Rows, each with its class
[ -3   3  -5   6   2  -8   1  -4  18 -23  19  10  -8  -5 -10   2 -10  -5
 -10  10   6 -11  10 -19  -7   6  -5  25   2  15   1   4   5 -16   0   3
  -6   1  -4  10  -2   4   8  14  -2 -14 -13  -3  -4  -4   9  -3  -8  -2
  -7  -2  12  -8  -2   3  -5  -1   1   5   9  -6   6  -6 -25  -6  -2  25
   1   2  -6   0   3  -6   9  -3  -5  -2   4  -8  -2   3   3   6   4   6
   3  -4   8 -10   1   1   3  -2   4   1   0  15  -9  -8   2   2  -5   3
   6  -4   4   4   0   0   2   9   2 -18   9  -1  10   1  -4  -2  16   1
  -3   6  -1 -19   1  -6  -8  -2 -17  -4   7   2   5   8   7  -8   3   2
  36  -9   4  23   7 -12  -3   0  -4  -2   7  -2  -2  -3   2  18   0  -2
   9  -9  12   4   2  -1  -3 -10  -5  49  -5   0 -21   7  -3 -10  -3   5
   5   2   7  19  -2  -7 -17  -1  -4  -2   4  -1]
E
[ -4   2  -8   2   1  -2   4   1  43 -24  23   6  -5 -15 -15   2  12   0
 -19   6   6 -10   8 -24   0  10  11  33  -1  23   0   6   2 -19  -2  -2
  -2  -2  -4  13  -2   4  14  15   0 -16 -31  -7  -2 -15   7  -6 -13   4
 -12  -2   3 -16   1   3 -16   6  -3  -3   1  -6   5  -2 -17  -6  -2  33
   1   1   8  -3   6  -8  12   0 -13   4   4 -13   1   2   2   6   8   9
  15   1  11 -12  -3   3  -3   2   7  -2  -8  14  -4  -4   1   3  -4   3
  -1   0  -2   9   1  -1  -2   5   9 -23  11   5   4   4   0  -2  12   9
   5   6   0 -24  -4 -12 -14  -2 -12   1  10  -3   1  10  15   0   4  -1
  26  -9  16  19  11 -10  -2   6  15   0   3   0  -3 -27   2  28  -2  -1
  16   2  24   2   8  -9   3 -24 -12  72   0  -1 -31   5  -8  15  -1   2
  -6   1   4  20  -7  -9 -20   1   0  -5   9   4]
Q
[-15  -3  -4  -6   2  -9   4  -5  46 -35  17  -4  -7 -13 -24   4   3  -1
 -13   2   8  -9   0 -20  -9   7  13  33   2  28  -6   4  -2 -17   2  -1
   1  -5  -2   8   4  14  16  15   5 -14 -23  -2   4 -10  11 -10 -14   2
  -9  -1   2  -8   0   1  -9  15   0  -4   5  -7   6   0 -16  -5  -1  25
  -9   2   8  -2   1  -6  10  -2 -15   1   1   1   0   6   7  19   7   9
  -2  -5   3  -9   3   8   0  -2   5   4  12  12  -1  -1   1   3  -6  -1
  -2  25   5  -1   7  -1  -5   5  -2 -31  16  -6   5  -5   4  -5   4  11
   6  12  -3 -27  -1   1 -11  -3 -11  -1   8  -4  -2   1  27  -3   7  -1
  10   4  11  26  -1  -9  -4   0   4  -9   6 -12  -2 -38  -6  21   2   1
   8   4  19   3  -4   4  -6  -8  -5  74   6   0 -28  -3   5  16   0   6
 -11  -1   6  25  -4  -8 -19   4  -3  -2  11   3]
T
[-12   5  -8   4  -2  -7   1  -5  25  10  19   6   0 -18 -17  -3   3  -7
 -24   6  -3 -15  14 -25 -13   5 -11  24  -2  29 -14   4   9  -9  -2  -2
   4  -6   2   3  10   5   1  11   0   8 -15  -4  -2 -12   0   3 -11   2
  -5   1  -1  -6  -4   6 -19   4   1   0  16 -17   4  -5 -43  -3  -5  31
   0  13 -16   2  -7  -6  10  -5   0  -2   4  -3 -21   2  -3   4   3  11
   2   3   4  -6   4  -1  -1   2 -15   2   3  19 -10 -22   1  -1  -1   4
  -7   0   1   2   5  -2   1   3  21  -2  11  10  -2   0   0   2  23  10
   0   7  -8  -7   4   3  -6  -3  -9   3   7   1  -2   5  10 -11   6   1
   8 -13   5  18 -19   9  -3   6   8   1   5  18  -4   0   7  11   1  -5
   5  -2  25   6   0 -18   2 -10  -5  45   4   0  10   9  -8 -12  11  -3
  -1  11  -2  28   7  -3 -27 -12  -2 -11   7   3]
Z
[ -8   2  -1   2   3 -10   3  -6  25 -18  29  11  -9 -16 -21   0   4   5
 -17  11   6 -11   5 -14  -9   2   6  27   2  20   0   5  -6 -11   3   0
   1   0   3   8   1   3  18  20   0 -15 -12   7  11 -12  10 -13 -15   5
  -4   0   7  -1 -61   0 -13   7  -4  -5  10 -20  -1  -1 -14  -2  -1  23
 -10   0  -2  -2   4  -4  13   1  -2   0  -4  -7  -3   7   0   3   0   7
   0  -7   4  -6  -3   2  -5   1  14  -1   3  15   0   2   4  -1  -2  -4
  -2   3  -2  -2   4  -1   1   4   4 -13  21   2   1  -2   4  -1  18   2
   5   6  -6  -5   4  -1 -16  -2  -8   0   6  -1   4  -5   9  -8  22   4
  23   0  12  28   1  -6  -1  -8   9  -8   0   0  -3 -13   2  12   3   1
   9   7  14   0   2   0  -1  -5   2  61   5   3 -24   1  -3 -74   0   0
   2   2  -1  19  -7 -10  -9 -13  -9  -8   2   4]
T
[ -3   4 -13  -4  -9 -20   5  -2  52 -22   6  -7  -3 -11 -32  -4  20   4
 -21  12   9  -8  14 -37 -17   5 -14  34   3  25  -2   2  -4 -18   3   4
  -2 -10   1   6   0  11  15  15  -2  -1 -19  -1   2  -9  -4   3 -14   4
  -6   0  -9  -9  -5   8 -11   7  -8  -4   3  17   7  -3 -35  -2   0  25
  -5   0  -2  -6   4  -8   6   6 -12  -4   0   1   6   7  -6   9   8   5
   5   2   4 -14  -3   6  -3  -1  -4   2   2  14 -13  -9  -6   9  -6  -1
  -1   9   5  -2  -5  -4  -1   6   6 -24   7  -7   0  -1  -3  -3  17  16
   6   6   4 -22 -12   4 -19   1  -7   1  13 -13   1  16  34   3   5   3
   5 -25  18  39   9  -1  -7   4   1  -9   2  -7   5 -47   0  31   0  -1
   8   2  24  -1   0   2  -2 -13 -12  74  -1  -6 -35  -7 -14   3   0   0
 -11   3  -1  33   0   4 -15  -7  -5  -6  12   1]
T
[ -6  12  -6   7 -12 -16   7   4  63  14  51 -10  -8 -43 -25  -9  -6  -2
 -37   5  -7 -12   5 -28 -11  44 -18  31  12  36   2  -1  -3 -18  -6   2
   1  -2  -2   7  16   0  22  22  -3   6 -20  -5  -6 -10  -2   6   4   6
 -11  -1   4  -5   0   8  -4  -5  -4   1  21 -13  16   7 -51  -1   1  31
   0   3  -8  -1   3  -4   7  -4   2  -1   5   1 -29   4  -2   3   5  17
   0   0   2 -11  -1  -8   0   3 -31   1   1  14  -7 -33   5   3 -13  -6
   2   2  -1   5  -2   0  -3   5   8 -14   9  27   1  -5  -1  -9   9  22
   2  11  -2  -4   2   5  -6  -4 -17   2   8   5  -4  14   9  -8   4   1
  17 -14  -8  33 -16  12 -11  15  -4  12   4  27  -4  -4   4  38  -6  -6
   9 -13  32   7  -1 -17  -1 -11   5  65  16  -7  18   9 -18 -16   7   6
   5   9   0  -7   0  15 -35   2 -12  -3  10   1]
D
[-15  -2  -6   5  -1 -16   1  -4  74 -24  34  -1 -20 -24 -33   0  13  -1
 -30   9   5 -12  13 -28 -12   4  11  47  -4  33   7   6   8 -19  -1   4
   0  -8  -3  10   6  14  16  20   1 -13 -26  -7  -2 -17  13 -13 -15   3
 -12  -4   8  -5   2  19 -17   4  -4  -7  20 -14   2  -6 -26  -5  -5  38
  -7  -4   7   2  -6  -3  17 -16 -10  -1   4   5 -10   5   3   6   3  14
   6   4  10 -13  -4   4  -5   4  -2  -1   0  15  -6  -9   9   5  -4   3
   4   2   5  -1   2   2   0   7   3 -21  14  -6   7   0   0  -2  21  27
   3   5  -2 -28  -5   1 -19   3 -16  -6   9   1   1   4  22  -7   6  -3
  22  -5  12  27   0  -9   8  10  15   0   4   7  -3 -34   1  31   6  -1
   9  -5  19   8  -6 -10  -3 -17  -4  74   3   0 -16  -1 -19  20  -1  12
  -8   6   4  31  -3  -4 -28  -1  -7 -15  13   1]
T
[ -5   7  -3   0   7  -3   6   7  21 -22   9  14 -13  -2 -18   3   4  -3
 -20   3   7 -18   8 -25  -9   7  -3  35  -1  25   0   1  10 -13  -2   2
  -4  -1  -7   1   2  11  -1  20  -2 -12 -13  -2   2 -14  22 -13 -22   7
  -7   1   8  -5  -5  12 -20  11   1  -7  19 -12   5  -7 -38  -8  -1  27
   6  -1  -4  -3   6 -16  14   5 -13   8  13  -2   7   2   2   2   6   4
   8   5  -1  -9  -6   9   0  -1  13  -1   2  23  -5 -13   2   4   2  12
  -3  -1   1  -3   3   2  -4   5   5 -19  12  -2   0  -6   6   7  20  13
   4   7  -6 -16   9  -1 -14   1 -12  -9   8   1   1  -3  13   3  11   1
  20  -1  19  17  -9 -22  -4   4  13  -3   3  -1  -5 -19  -1  15 -10  -4
  22 -14  11   4  -4  -8  -4 -13  -5  68   2  -7 -22   8  -4   2  -4  -3
   7   5  11  31  -3 -13  -8  -2  -4  -6   7   1]
E
[ -1  -4  -5   4  -8  14  -7  -4   3 -19  -1   2  -5  16  -8   2  19   0
  -5   0   6  -6   3   2  -9  -3  23  15  19   5   0   2   3 -13   2   1
  -3   5  -2   9 -15   3  -6  13  -2  -3   4  -3   7 -11  16   1 -12  -5
  17  -3  -6  -6 -17  -6  -8   7  -4  -3  -1  -9  -7 -24 -13  -8   4  21
  -5   4   0 -11   0  -7  14  -2  -5   7   8 -22  12  10  -1 -10   1  -7
   7   6  -6  -7  -2   9  -3  -2  22  -4   1  17 -22  16   0  -1  -6   7
  -1  -4   5   0  -2  -2   2   5   5 -21  15  -3  -3   1   2   4  33 -13
  -2   8   6 -16   0  -2 -13   2  -6  -3   8  -6  -2   2   0  -3  -2   2
  18 -10  34  11   4  -7   2  -6  25  -6   6 -11   3 -14  -1   2   7  -6
   2  32   0   0   4  46  -8  -6 -14  29 -10   3 -30  -6  -6   6   0   6
  -5  -4   3  74  -1 -19  19   2   9 -14   3  -2]
C
[ -5   2  -5   2   4 -11   5  -9  56 -54  48 -14   0 -20 -13  -1  -7  -5
 -28  12  12 -24   9 -13  -6  10  28  55 -18  17   7   7 -11 -21   4   2
  -2   4  -4  30  -4   4  17  30   0 -36 -14  -9  11  -7  20 -29  -5   2
 -16  -2  17  -9  -3   4  -2  17   1 -16   9 -24  -3   4   9  -3   8  23
  -7  -2  18   4   3   0  16   3 -21   1  -1 -14   1   8   3   7   5   5
  10   7   1 -27   3   4   0   5  10  -2   3  24  -6   2  -1   4  -8 -12
  -1  -2  -8  -4   5  -1   9   4   4 -42  13  -5   0   2   3 -11  21   6
  -1   5   5 -35 -11  -7 -12   3 -26   4   9   2   4   7  23   2   5   1
  44   7  10  35  23 -15   6   9  15  -6   1 -21  -1 -52 -20  23  -2  -5
  13  17  31  12  -3   3   0   3   4  74   4  -1 -44  -5  -6  24   3  15
   2  -8  12  14  -6 -10   6  -1  -6   7   6   3]
T
[  3   8   2   0  -7  -6   2  -7  19  -6  28 -15   5 -25 -12  -2 -10  -6
 -32   2  -3 -18  10 -19 -13   4   5  30  -4  18   2   6  -1 -16  -3   3
  -6  -1   3  12   4   6  10  28  -2  -8  -9  -2  -3  -8  -1 -20  -8  10
  -6  -1   2   2  -9   8 -15   6   4  -4   8 -15   0   7 -22  -1   3  21
  -1   2  -7  -1   6  -3   8   0 -16   0  -2  -7 -14   6  -1   3  -4   9
   8  -3   9 -11   4   9   1   7 -12  -2   5   8 -14 -16  -3   6  -1  -5
  -2   6   7   0   1   3   2   6   8 -18   9  -2  -5  -7   1  -8  14   5
  -1   6  -4 -13  -2  -6 -10   1 -10   3   6   0  -3  -2  11   1   3  -1
  24  -3   1  37  -3  22  -4   6   7   5   0   1  -8 -23  -4  18   1   0
   9   5  28   7  -2 -12  -1  -8  -1  57   9  -1   1   5 -12 -11   6  12
   8   4   9  15  -9   4 -13   3  -5   7   4  -1]
Z
[-11   6  -1  -1  -3 -11   7  -5  19   2  35  -9   7 -26 -13  -8 -17  -7
 -35   6   3 -14  14 -21  -7   5  -7  39  -9  28   1   0   4  -8   3   2
   0   3  -4  -1  10   5  12  25  -6  -4 -20  -6  -5   2   2 -24  -5   4
  -2  -6  10   1   0  17 -15   3   4  -9  17 -22  -8  11 -18  -4  -1  19
   8   4  -7  -1   9  -6   8  -3  -3  -2  -4   4 -18  -1  -1   0  -3  16
  10   2   7 -12   0  -7  -6   6 -11   3   0  10 -11 -19  -7  10  -2   0
   2   2   6  -3   2   9   0  -3   0 -11   9  -5  -2  -4   7 -11  10  11
   4   9  -4 -15   1   1  -7  -4  -6   2  -2   1  -7   3   2   1   2  -2
  16   0  -8  30  -9  22  -3  14   6  10  -2  11  -8  -9  -7  19  -1  -3
   3  10  28   9   6 -23   0   2   9  50  12   7  20   4 -12 -11   8   7
  10  10   9   0   5  -3 -20 -16 -16  -4   3  -1]
Z
[-15   1  -2  10   1  -6   6  -2  35 -25  18  16 -11  -4 -17   5   1  -6
 -18   2   5 -18   8 -19 -10   5   4  40  -3  14  -5   5  13 -12   3  -2
  -6  -1   2   4  -6   1  -4  15   3 -16  -7  -3  -2 -11  18 -11 -12   4
  -3  -4   7  -5   1   1 -10  14  -3  -1   9 -12  -2  -7 -24  -5  -5  13
  -7   2   1   0   6   0   7  -4  -9  -1  11  -3   3   7   3   6   7 -10
   4  -1   1  -9  -4   8  -4  -6  11  -4   2  16  -7  -5   0  12  -2 -10
  -7  12  -6  -3   4   3  -4   3   6 -16  11  -2  -1   2   0  -2  18  10
   2   8  -1 -14   9   3 -13  -5 -11   0   8  -2   4  -6  16   2   4   1
  21   0  15   9   7 -25  -2   7  15   5   3   1  -3 -21  -8  12  -2  -3
   4 -13   8  10  -4   0  -3  -8  -6  52   2  -4 -22   1  -2  10  -5  -9
   0   3   3  26   0 -16  -3   0  -1  -2   5  -3]
E
[ 11   4   1   1  -8  -8   5  -1  20   8 -11 -19   4  -6 -16  -1  -1   1
 -26   2  -1  -1   0 -12  -5   0   7   9  -8   8   0   0   1  -4   0  -1
  -1  -3  -3  -7   7   5   2   5  -8  14   3  -4  -5   3 -11 -13   4   3
  -3  -1  -7  -5   2  10   4 -11   2   1   7  -3   7   3 -27  -4   4   2
  23   1  -3   0   3  -2   1   3   0  -2  -1  11  -1   0   1   3  -3   6
   0  -4   3  -7  -3  -8   5   3 -26   2   1   5  -5 -18  -3   0   2   4
   2   2  -2   3   0  -3   2   0   1  -1   5   0  -6   1   2  -3  -3  14
   1  -3   4 -11  -5   0 -10  -5  -2   0   0  -1  -8   7  22   4  -2  -3
 -14 -26   4  12   1  20 -15   5  -4  13  -2   7  -4 -17  -4  12  -3   0
  -7  -3  10  -1   4  -7   2   3  -8  36   3   5  14   0  -7 -19   4   2
   0  -8  -2   1 -10   7 -15  -4 -10   1   0  -3]
Z
[ -7   0 -12  11   7  -8   6  -4  64 -27  27  -3  -5 -16  -8   3   0  -1
 -12   7   4  -5  11 -11  -5   0  16  36   2  10   1   3   4  -7  -4   5
   2   0  -1  11   1  -4  10   6   3 -19  -8  -3   2 -11  16  -3 -14   0
  -7 -10   9   0   3   1  -2  11   1  -5   4 -13   3   0   8 -14   1  14
  -9  -1   8  -2   6  -3   3   4 -11  -1  20  -5  -2   3   4   8   7   5
   5   1   3  -1  -3   4  -5   0   4  -1   5   8   9  -4   1  -2  -5  -9
  -2  19   2  -4   7   2  -2   9  -2 -11   8  -7   4  -6   0  -1   5  19
   2  12  -2 -17   0  -4  -2   1  -9  -2   5   1   5   0  16  13  -2  -3
  18   8  12   6  16 -21  -3   9   3   1   0  -2  -9 -13  -7   9  -4   3
   8  -1  11   6  -1   4   1  -1   2  51   8   3 -19   1  -4  26  -2  10
   2  -2   3  -6  -3  -6  -7  -2  -8  -3   7  -1]
T
[ -4  -2  -6   4  -6  -8  14  -3  23   9  13  -6   3 -11 -27   3   6  -4
 -18   1   0 -15   3 -19 -12   2  -9  14  -3  30   5   2  -1  -6  -2   1
  -2  -8   3   2   9   5   8  14  -3   9 -19  -2  -5  -7  -4   9  -8   8
  15   4  -3 -11   0  -2 -12   0  -6  -6  12  -9   2  -9 -38   1   4  37
   0   7 -16   2   2 -10  16   1  -3   1  -9  -1 -11   3   5  -1   4  17
   7   5   4   1  -4   4 -10   2 -11   2  -3  14 -13 -21  -6   4  -3   8
  -7   0   1   2  -2  12   0  -2   7  -5   4  -1  -7  -2   0  -1  14  -6
   8   2   0 -13   4  -2   0   1 -10   4   3  -1  -4   6   5  -9   3  -1
   6 -26  10  32 -16  23 -11   3   6   7   3  19   1 -17   4  20   2   3
   7  13  18  -2  -2 -21  -3  -8  -7  58   7  -2   6   1 -14   0  -1  -4
  -2   8  -1  25   0   3 -20   1  -4 -10   7  -3]
D
[ -9  -1  -6   0   3 -12  13  -4  72 -36  29   6 -13 -17 -22  -3   8   7
 -13   5   5 -17  10 -22  -8   8   8  46   1  21   4   8   4  -9   0   4
  -2  -3  -2  12   0   3  18  21  -4 -11 -20  -1  -1 -15  15  -6 -16   6
  -8  -2   7 -11   9  11  -3   6  -3  -4  10  -7  10  -5 -22 -50   2  25
   4  -6  10  -4   5  -3   7  -5  -9   1  10  -6   0  10   7   8   8   3
   5  -1  -1 -11   2   8 -11   1   5   5  -7  21   0  -9   1   4  -7  -2
  -7   5  -3   2   5  -2  -5   6   3 -20  13  -4   3  -5   3   2  12  19
   4   3  13 -28   0   1 -16  -3 -14  -8   9  -6   3   7  18   0   4  -4
  22  -4  12  22   7 -25  -3   6   7  -5   6 -12   0 -24   5  26  -2   0
  10 -15  15   7   1   7  -5  -9  -3  66   4   0 -37   2 -18  15  -4   7
   1   1   5  23  -4  -9 -10  -1  -4  -2   7   1]
T
[ -8   5  -3  -1   0  -7   6  -3  20 -30  18   4  -8 -14 -23  -2  -6  -2
 -34   1   5 -24   8 -10 -16   6   1  43  -1  22   0   2   0 -21   1  -2
   4  -1  -3   7   3  16   5  20  -3 -11 -12  -3  -8 -10   5 -12   2   4
  -7   4  -2 -10  -5  13 -26   8   7  -5  18 -11   8  -4 -59   1   1  23
   0   7 -11  -2   3  -4  10  -3 -14  -5  12   2  -6   5   1   8  -1  12
   9   3 -11 -19   1  -1  -4  -1  -8   5   5  21 -10 -26   2   5  -5   5
   4  -3   1   0  -1  -4  -4   0  -4 -27  14   5  -1  -3  -2  -3  23   9
   1  10   3 -12  10   0 -16  -4 -18  -2  15 -10  -1   7  26   9   9   5
  30 -21  17  40   4  -6  -6  -1   9  -1   5  -8   2 -33   3  32  -4  -9
   3 -19  32   3  -1  -9  -1 -11  -9  74   4   3 -17   9 -13 -22   7  11
   9   3  10  23  -6  -5 -20   1 -12  -1   6   0]
E
